Each row has a name. Each piece below is followed by the name of the row it came from, unless a question asks for something else. Each question is about the rows just above it.

1.65,-2.04,1.49,4.99,-3.38 = z673
2.91,-5.11,3.67,5.36,3.60 = z809
1.49,1.65,5.00,-3.38,-2.04 = z258
5.00,-2.04,-3.38,1.48,1.65 = z427
3.02,-2.52,-1.89,-4.27,2.35 = z982
-4.02,-1.40,-3.18,-1.38,-6.76 = z144
-4.03,-3.18,-6.76,-1.40,-1.38 = z240
Which row holds these entries in another order? -1.40,-3.18,-1.38,-6.76,-4.02  z144
Which row holds these entries in another order? -3.38,-2.04,1.49,1.65,5.00  z258
Move every entry of 5.00,-3.38 by +1 step of 0.01.  5.01,-3.37
which: 5.00,-2.04,-3.38,1.48,1.65  z427
which: 1.49,1.65,5.00,-3.38,-2.04  z258
Which row holds these entries in another order? -2.04,-3.38,5.00,1.65,1.49  z258
Shift each entry of -2.52 by +1 times 0.01:  -2.51

-0.16,-2.64,0.68,-0.05,1.31,-0.57,1.81,0.77,-2.03,-1.29,-0.98,0.12 -> z886
-1.37,2.28,-2.49,0.60,-0.73,-0.51,1.40,-0.63,5.56,-0.18,-1.87,-2.09 -> z645
-0.05,1.90,-2.46,-0.29,-1.50,0.55,-0.93,-0.64,-0.91,-0.81,-0.05,-0.57 -> z991
0.21,4.42,-0.48,0.10,-0.91,0.45,-0.01,-0.08,8.06,-1.30,1.03,-0.16 -> z322
-0.01,0.70,-0.85,-0.17,-1.31,-1.54,-0.50,0.51,-0.95,-0.90,2.46,-0.03 -> z869
-1.29,-0.57,1.81,0.12,-0.16,0.78,-2.64,0.68,-0.06,-2.03,1.31,-0.98 -> z408
-2.03,-2.64,0.68,1.31,-0.98,-1.29,0.77,-0.06,1.81,-0.16,-0.57,0.12 -> z575
-0.16,-0.48,0.10,-0.01,8.06,-1.30,0.45,-0.91,1.02,0.21,4.42,-0.08 -> z639
1.03,-0.01,-0.08,0.10,0.45,-0.16,8.06,-0.91,-1.30,-0.48,0.21,4.42 is which row reordered?  z322
The next 3 entries after 0.60,-0.73,-0.51,1.40:  -0.63,5.56,-0.18
Shift each entry of 2.28 by +1 times 0.01:  2.29
Put 0.12,-0.98,-1.29,-2.03,0.77,1.81,-0.57,1.31,-0.05,0.68,-2.64,-0.16 back in order: which row is it?  z886
0.12,1.31,-0.98,0.68,-2.64,-0.16,-0.57,-1.29,1.81,-0.06,0.77,-2.03 is which row reordered?  z575

4.10,5.81,5.97,2.16,7.21,4.04 -> z533
1.27,3.39,-3.91,3.29,-7.19,-2.96 -> z71
1.97,5.29,-1.73,1.28,4.35,-0.50 -> z253
-4.95,1.98,1.80,5.21,-1.78,-2.23 -> z636
8.24,-1.19,-5.57,-1.58,1.47,5.76 -> z522
-6.67,1.85,-4.32,0.89,-1.39,-0.12 -> z844
-1.19,5.75,8.24,1.47,-5.57,-1.58 -> z767
-3.43,-8.23,4.99,3.69,0.26,5.91 -> z701
4.57,3.01,-3.48,5.69,3.37,7.84 -> z413
1.27,-9.74,-3.91,3.29,-7.19,-2.96 -> z275
4.10,5.81,-3.97,-6.23,4.03,-4.69 -> z633
-5.57,-1.58,-1.19,1.47,5.75,8.24 is which row reordered?  z767
which: 4.10,5.81,5.97,2.16,7.21,4.04  z533
Shift each entry of 1.27,-9.74,-3.91,3.29 by -1 times 0.01:  1.26,-9.75,-3.92,3.28
-3.97,-6.23 with +1 step of 0.01 on every entry:  -3.96,-6.22

7.79,0.68,-1.99,1.83,-4.10,5.58,-4.89,2.01,-2.78,-3.18,2.02,4.26,-4.93,0.39,-2.21,-2.46,1.25,-1.52,-3.41,2.39,-1.53,-0.13,1.87,0.41,-0.83,1.18 = z493
-1.73,6.30,-1.59,-0.95,4.17,-6.34,-0.28,-3.87,4.62,3.50,-0.80,-4.81,1.81,0.15,1.34,4.28,-2.62,2.37,-0.41,-2.57,2.05,2.90,-1.52,-0.58,-0.36,-2.95 = z64
-0.63,7.45,-0.96,-0.30,1.71,-6.78,-1.53,-3.99,4.44,2.95,0.94,-4.07,0.97,-0.37,1.01,6.27,-2.28,0.09,-2.17,-0.63,1.20,3.15,-0.84,-0.29,0.21,-2.32 = z940
-4.89,-1.99,2.39,-0.83,-3.41,1.83,-2.46,0.39,7.79,-2.78,1.87,0.68,2.01,5.58,0.41,-1.53,-3.18,2.02,-2.22,4.26,1.18,-0.13,-4.10,-4.93,1.25,-1.52 = z800
7.26,0.51,-1.01,1.46,-4.88,5.52,-4.32,2.56,-2.94,-3.00,2.15,4.14,-4.95,-0.23,-1.70,-2.37,1.56,-2.53,-3.17,2.59,-1.80,-0.31,1.65,0.17,-0.48,1.10 = z409
-0.51,7.40,-1.79,-3.04,0.59,-0.65,2.17,-5.95,-3.69,2.41,1.03,-4.00,0.91,-0.39,0.86,6.30,-2.27,0.00,-2.30,-0.49,1.11,3.15,-0.70,-0.31,0.32,-2.16 = z156
9.25,1.68,-3.69,2.41,-0.65,2.17,-5.95,-1.79,0.59,-3.04,3.04,4.59,-5.55,2.78,-3.98,0.84,0.17,3.27,-3.32,1.94,-0.28,1.62,2.28,0.97,-1.51,2.79 = z811
The next 3 entries after -3.69,2.41,-0.65,2.17,-5.95,-1.79,0.59,-3.04:  3.04,4.59,-5.55
Put -4.93,-4.89,-4.10,-3.41,-3.18,-2.78,-2.46,-2.21,-1.99,-1.53,-1.52,-0.83,-0.13,0.39,0.41,0.68,1.18,1.25,1.83,1.87,2.01,2.02,2.39,4.26,5.58,7.79 back in order: which row is it?  z493
2.78,-3.98,0.84 with +1 step of 0.01 on every entry:  2.79,-3.97,0.85

